Below is a small trained network, with its code and all its weights. Each question gives an input and a target symbol and asks what happens when units are switched off, that is, made to give their printed mean instead of their output.

import numpy as np


def w(rows, s, z=0):
    codes = np.array(rows[::2]) - 128.0
    scale = np.full(codes.shape[1], s)
    scale[-1] = z or s
    return codes * scale


def f(y):
    return y / 2 * (1 + np.tanh(0.7978845608 * (y + 0.044715 * y**3)))


def softmax(a):
    e = np.exp(a - a.max(-1, keepdims=True))
    return e / e.sum(-1, keepdims=True)


def log_softmax(a):
    a = a - a.max(-1, keepdims=True)
    return a - np.log(np.exp(a).sum(-1, keepdims=True))


def net(x, mask):
    ids = ['ΛΞΦΩβγεζημψ'.index(c) for c in x.split()]
    T = len(ids)
    res = E[ids] + P[:T]
    u = 0
    for l in range(2):
        r = res
        for j in range(2):
            rows = slice(2 * j, 2 * j + 2)
            q, k, v = (r @ M[l][rows].T for M in (Q, K, V))
            z = softmax(np.where(np.tri(T) > 0, q @ k.T / 2**0.5, -1e9)) @ v
            o = O[l][rows]
            res = res + np.where(mask[u + j], z, o[:, -1]) @ o[:, :-1]
        u += 2
        y = f(res @ A[l][:, :-1].T + A[l][:, -1])
        res = res + np.where(mask[u : u + 16], y, B[l][:, -1]) @ B[l][:, :-1]
        u += 16
    return log_softmax(res[-1] @ U[:, :-1].T + U[:, -1])


Q, K, V, O, A, B = {}, {}, {}, {}, {}, {}
E = w([
[77,107,176],'Λ',
[181,254,136],'Ξ',
[222,202,211],'Φ',
[63,102,172],'Ω',
[137,9,248],'β',
[157,13,55],'γ',
[64,135,62],'ε',
[59,121,172],'ζ',
[19,216,74],'η',
[32,84,70],'μ',
[146,223,73],'ψ',
],0.014)
P = w([
[2,213,253],'0',
[157,82,98],'1',
[165,88,108],'2',
[166,94,113],'3',
[173,97,114],'4',
[166,100,122],'5',
[163,109,131],'6',
[161,110,133],'7',
[156,111,144],'8',
[150,115,146],'9',
[153,119,149],'10',
[142,113,155],'11',
[135,116,165],'12',
],0.0058)
Q[0] = w([
[68,72,98],'L0H1',
[249,103,85],'L0H1',
[156,182,140],'L0H2',
[30,111,108],'L0H2',
],0.015)
K[0] = w([
[69,62,120],'L0H1',
[246,38,37],'L0H1',
[163,63,187],'L0H2',
[88,214,136],'L0H2',
],0.011)
V[0] = w([
[56,101,244],'L0H1',
[1,59,156],'L0H1',
[109,180,187],'L0H2',
[149,106,156],'L0H2',
],0.0057)
O[0] = w([
[205,107,97,192],'L0H1',
[128,122,2,251],'L0H1',
[151,159,123,140],'L0H2',
[104,97,143,107],'L0H2',
],0.0093,0.003)
A[0] = w([
[79,71,153,103],'L0N1',
[165,101,111,130],'L0N2',
[85,90,205,208],'L0N3',
[117,129,172,92],'L0N4',
[160,144,71,173],'L0N5',
[186,181,120,100],'L0N6',
[129,88,182,55],'L0N7',
[162,253,143,90],'L0N8',
[97,119,206,207],'L0N9',
[208,57,170,125],'L0N10',
[179,162,201,2],'L0N11',
[120,57,222,36],'L0N12',
[132,211,106,1],'L0N13',
[142,194,92,2],'L0N14',
[151,113,44,84],'L0N15',
[154,84,174,75],'L0N16',
],0.012,0.0073)
B[0] = w([
[101,115,208,169],'L0N1',
[158,146,205,185],'L0N2',
[136,25,156,243],'L0N3',
[59,90,60,119],'L0N4',
[124,207,87,246],'L0N5',
[188,204,207,128],'L0N6',
[49,196,58,135],'L0N7',
[111,198,188,198],'L0N8',
[156,49,151,219],'L0N9',
[127,167,39,255],'L0N10',
[111,53,36,159],'L0N11',
[135,214,62,177],'L0N12',
[62,204,254,125],'L0N13',
[40,160,233,116],'L0N14',
[22,152,188,245],'L0N15',
[114,189,75,153],'L0N16',
],0.0074,0.0044)
Q[1] = w([
[36,85,19],'L1H1',
[137,124,68],'L1H1',
[83,188,3],'L1H2',
[168,214,108],'L1H2',
],0.011)
K[1] = w([
[2,164,148],'L1H1',
[153,135,135],'L1H1',
[115,160,10],'L1H2',
[126,77,180],'L1H2',
],0.0092)
V[1] = w([
[4,131,141],'L1H1',
[188,180,84],'L1H1',
[129,190,178],'L1H2',
[178,103,182],'L1H2',
],0.011)
O[1] = w([
[84,113,165,254],'L1H1',
[137,210,87,131],'L1H1',
[145,254,172,128],'L1H2',
[147,105,201,52],'L1H2',
],0.0076,0.01)
A[1] = w([
[163,153,248,119],'L1N1',
[158,86,138,69],'L1N2',
[127,124,150,42],'L1N3',
[254,177,108,49],'L1N4',
[202,150,146,2],'L1N5',
[178,88,120,116],'L1N6',
[110,165,98,74],'L1N7',
[234,151,131,80],'L1N8',
[146,122,166,33],'L1N9',
[117,183,188,18],'L1N10',
[154,108,50,140],'L1N11',
[129,123,153,51],'L1N12',
[200,170,95,148],'L1N13',
[103,141,82,83],'L1N14',
[145,52,198,138],'L1N15',
[191,76,33,102],'L1N16',
],0.0091,0.0077)
B[1] = w([
[145,138,99,246],'L1N1',
[139,54,152,122],'L1N2',
[78,91,86,98],'L1N3',
[132,2,142,153],'L1N4',
[61,70,128,137],'L1N5',
[172,98,86,150],'L1N6',
[156,72,90,152],'L1N7',
[133,67,123,151],'L1N8',
[43,118,144,116],'L1N9',
[57,99,156,184],'L1N10',
[117,121,38,254],'L1N11',
[90,59,124,101],'L1N12',
[186,185,130,144],'L1N13',
[143,69,139,184],'L1N14',
[180,47,160,213],'L1N15',
[102,177,100,245],'L1N16',
],0.0087,0.0047)
U = w([
[152,129,82,16],'Λ',
[102,136,201,78],'Ξ',
[218,98,132,19],'Φ',
[73,131,87,85],'Ω',
[89,135,113,207],'β',
[75,38,143,219],'γ',
[87,82,104,145],'ε',
[68,190,117,254],'ζ',
[72,137,145,44],'η',
[9,77,117,26],'μ',
[146,231,159,127],'ψ',
],0.012,0.0046)

Each question gives the input, a string of symbols that net reads in full, and the target symbol t.
The units are the heads (2 rows each of Q, K, V and O) and the neurons (one row each of A and B). Each row of codes is followed by its name. A weight is (code - 128) times the scale printed after its matrix; where a second scale follows, it is the last column's (O, A, B and U).
mask holds one flag per unit, layer by layer, with each layer's heads first. A switched-off unit (its flag False) gives its mean, the last column of its rows in O or B, instead of its output. The means were averaged over made-up inputs and are rounded, as every weight is.
A unit's drop is (log p(t) with every unit on - log p(t) with that unit switched off) / (log p(t) with every unit on - log p(t) with every unit switched off).
The circuit of an input: a set's keep is (log p(t) with only the set's units on - log p(t) with every unit switched off) / (log p(t) with every unit on - log p(t) with every unit switched off). Starting from the 12 units with the biggest drops (on a tie, the unit counted first), units are removed one at a time, each time the one whose removal leaves the highest keep (on an exact tie, the one counted first), for as long as the keep stays at least 0.8.
circuit, biggest first: the units of the circuit, biggest drop first
most important unit: the unit with the biggest drop
k most important neurons: the k neurons with the biggest drops, biggest first
top k neurons in layer l: the k neurons of layer l with the biggest drops, biggest first
drop when u is switched off: that unit's drop, to one decimal
input β ζ η γ ζ η Φ, target Φ: circuit, biggest first => L1H1; L1N4
input γ ζ γ Λ γ γ ζ, target γ: circuit, biggest first => L1H2; L0N12; L1N15; L1H1
input Ω ε β, target Ω: most important unit => L0N10
input γ Φ ζ Ξ, target Ξ: circuit, biggest first => L0H1; L1H2; L1N4; L1N10
input β γ Φ, target Φ: top 3 neurons in layer 0 => L0N9; L0N6; L0N3
input ψ ε ε γ η β ζ Φ Ξ γ ζ, target ψ: 2 most important neurons => L0N8; L0N13
input ζ Ω η β Ω, target ζ: 2 most important neurons => L0N5; L0N3
input γ η Λ ε β Λ, target γ: 2 most important neurons => L0N10; L0N12
input Ω Ω β η ζ Ω β Ξ, target Ξ: 4 most important neurons => L0N8; L1N4; L1N10; L0N6
input ψ Λ γ β Ω Ξ Λ, target ψ: 3 most important neurons => L0N8; L0N13; L0N6
input ζ Ω η β, target ζ: 2 most important neurons => L0N10; L0N5
input ψ β β ζ η γ ζ ε μ Φ Ω, target ψ: 3 most important neurons => L0N8; L0N13; L0N10
input ζ Λ ψ ζ β ε Λ Λ β, target Λ: 3 most important neurons => L0N10; L0N15; L0N12
input γ γ γ, target γ: most important neuron => L1N15
input ψ μ ε ζ ε Φ μ Λ Ω, target ψ: 2 most important neurons => L0N8; L0N13
input ζ γ Φ Λ η ζ ζ, target ζ: top 2 neurons in layer 1 => L1N15; L1N4
input ε γ γ Λ Φ Φ Φ γ η ζ ψ, target ψ: 2 most important neurons => L0N8; L1N13
input ψ ε ε γ ε Ξ ε γ Λ, target ψ: drop when L0N6 is switched off => 0.1
input Φ ζ μ γ γ Ξ ψ ζ ε γ ζ, target Φ: drop when L0N15 is switched off => 0.2
input Φ ζ ζ Λ, target Φ: most important unit => L1H2
input η ζ Ω η β, target ζ: drop when L1H2 is switched off => 0.2
input μ Ω γ, target μ: drop when L0N15 is switched off => 0.2
